Below are the code and all the weights of a small trained network. Each question names an input and a class and asks about switching units off, where a switched-off unit gives its printed mean instead of its output.

import numpy as np


def w(rows, s, z=0):
    codes = np.array(rows[::2]) - 128.0
    scale = np.full(codes.shape[1], s)
    scale[-1] = z or s
    return codes * scale


def f(y):
    return np.maximum(y, 0)


def log_softmax(a):
    a = a - a.max(-1, keepdims=True)
    return a - np.log(np.exp(a).sum(-1, keepdims=True))


def net(x, mask):
    res = np.array(x, float).reshape(1, 5) / 4 @ E
    y = f(res @ A[0][:, :-1].T + A[0][:, -1])
    res = res + np.where(mask, y, B[0][:, -1]) @ B[0][:, :-1]
    return log_softmax(res[-1] @ U[:, :-1].T + U[:, -1])


A, B = {}, {}
E = w([
[129,130,130,124],'x0',
[106,110,14,176],'x1',
[97,228,160,188],'x2',
[254,185,85,109],'x3',
[185,77,187,251],'x4',
],0.0049)
A[0] = w([
[160,80,160,206,2],'N1',
[62,98,156,124,61],'N2',
[202,166,98,107,35],'N3',
[152,123,164,189,64],'N4',
[134,66,148,105,65],'N5',
[180,61,112,91,66],'N6',
[145,110,138,151,59],'N7',
[36,85,127,141,46],'N8',
[75,226,148,185,14],'N9',
[173,150,122,133,46],'N10',
[107,123,125,125,115],'N11',
[99,114,135,135,76],'N12',
[142,136,180,92,50],'N13',
[101,120,142,119,77],'N14',
[123,134,145,128,119],'N15',
[76,93,174,123,88],'N16',
[159,153,96,113,59],'N17',
[149,67,148,171,86],'N18',
[177,141,113,119,78],'N19',
[126,114,109,117,199],'N20',
[145,42,121,127,98],'N21',
[195,164,111,126,31],'N22',
[95,163,93,160,51],'N23',
[79,155,71,77,64],'N24',
[175,143,135,112,92],'N25',
[153,142,249,67,45],'N26',
[140,131,176,97,57],'N27',
[126,127,114,137,69],'N28',
[141,106,142,169,62],'N29',
[145,44,108,50,60],'N30',
[195,158,109,121,51],'N31',
[103,112,55,160,46],'N32',
[106,174,115,86,53],'N33',
[37,82,157,143,6],'N34',
[131,236,126,163,69],'N35',
[120,130,131,125,177],'N36',
[73,174,119,25,17],'N37',
[182,151,117,135,33],'N38',
[129,111,33,187,62],'N39',
[165,70,150,187,26],'N40',
],0.013,0.006)
B[0] = w([
[163,73,191,92,200],'N1',
[151,138,80,61,190],'N2',
[172,147,76,69,189],'N3',
[158,104,189,118,199],'N4',
[77,141,116,101,165],'N5',
[45,138,123,78,193],'N6',
[127,114,153,123,139],'N7',
[170,151,54,60,209],'N8',
[4,144,148,96,195],'N9',
[156,150,126,93,145],'N10',
[141,133,117,134,146],'N11',
[142,139,113,107,143],'N12',
[103,78,105,144,151],'N13',
[143,134,111,105,141],'N14',
[125,132,122,143,143],'N15',
[154,165,84,88,208],'N16',
[159,121,108,95,157],'N17',
[160,118,171,117,211],'N18',
[144,140,93,87,167],'N19',
[146,173,136,203,252],'N20',
[59,155,160,131,213],'N21',
[174,158,102,81,170],'N22',
[88,88,121,115,153],'N23',
[160,58,195,114,211],'N24',
[156,148,100,117,164],'N25',
[95,49,47,205,218],'N26',
[108,87,109,128,148],'N27',
[131,124,132,124,128],'N28',
[146,106,153,122,162],'N29',
[29,159,156,83,223],'N30',
[159,147,84,72,179],'N31',
[103,54,83,154,174],'N32',
[130,107,175,118,163],'N33',
[171,155,68,35,199],'N34',
[34,134,134,71,213],'N35',
[141,152,134,163,208],'N36',
[195,71,232,108,217],'N37',
[159,151,118,84,150],'N38',
[104,49,53,140,225],'N39',
[146,87,176,84,195],'N40',
],0.037,0.0036)
U = w([
[160,40,194,96,96],'0',
[162,119,82,84,100],'1',
[121,80,126,125,254],'2',
[48,104,151,95,89],'3',
[118,11,76,155,103],'4',
[152,214,167,253,107],'5',
],0.0075,0.018)

Each question gives the input, the list of numbers given to net, and the class t.
The units are the neurons (one row each of A and B). Each row of codes is followed by its name. A weight is (code - 128) times the scale printed after its matrix; where a second scale follows, it is the last column's (A, B and U).
mask holds one flag per neuron, in row order. A switched-off neuron (its flag False) gives its mean, the last column of its row in B, instead of its output. The means were averaged over made-up inputs and are rounded, as every weight is.
A unit's drop is (log p(t) with every unit on - log p(t) with that unit switched off) / (log p(t) with every unit on - log p(t) with every unit switched off).
The circuit of an input: a set's keep is (log p(t) with only the set's units on - log p(t) with every unit switched off) / (log p(t) with every unit on - log p(t) with every unit switched off). Starting from the 12 units with the biggest drops (on a tie, the unit counted first), units are removed one at a time, each time the one whose removal leaves the highest keep (on an exact tie, the one counted first), for as long as the keep stays at least 0.8.
circuit, biggest first: the units of the circuit, biggest drop first
most important unit: the unit with the biggest drop
k most important neurons: the k neurons with the biggest drops, biggest first
drop of u: that unit's drop, to one decimal
input [6,-1,-3,2,-8], class 0: most important unit	N37
input [4,7,0,3,-6], class 4: circuit, biggest first	(N39 N32)
input [-1,-8,4,7,-8], class 0: 2 most important neurons	(N37 N33)
input [6,-1,-8,-4,6], class 3: circuit, biggest first	(N21 N30)
input [-1,7,-7,-2,8], class 0: 2 most important neurons	(N1 N40)
input [0,-4,-6,-5,0], class 3: 2 most important neurons	(N30 N21)
input [3,0,6,3,7], class 0: circuit, biggest first	(N4 N1)
input [-6,5,7,-7,1], class 1: 2 most important neurons	(N8 N34)
input [-5,4,1,-7,6], class 1: circuit, biggest first	(N8 N34)
input [6,-4,7,4,-1], class 3: 2 most important neurons	(N35 N9)
input [-2,-8,-4,-4,-6], class 4: 2 most important neurons	(N26 N13)
input [6,8,-8,-7,-5], class 3: 2 most important neurons	(N30 N21)
input [-7,1,2,-6,-7], class 0: 2 most important neurons	(N37 N24)
input [6,8,2,-7,2], class 4: circuit, biggest first	(N39)
input [3,8,0,3,7], class 4: 4 most important neurons	(N39 N32 N37 N24)
input [-7,-1,8,0,1], class 3: 2 most important neurons	(N9 N35)
input [-1,-8,5,6,-5], class 4: 2 most important neurons	(N26 N13)
input [-2,6,-6,5,-1], class 3: 4 most important neurons	(N30 N6 N26 N21)
input [0,-7,-8,7,-4], class 3: 2 most important neurons	(N30 N6)
input [2,2,8,1,8], class 0: circuit, biggest first	(N1)
input [0,5,1,2,-7], class 0: drop of N24	0.2
input [1,-3,-5,8,-6], class 1: drop of N3	0.4
input [-2,-6,-2,-5,-1], class 4: drop of N19	0.0
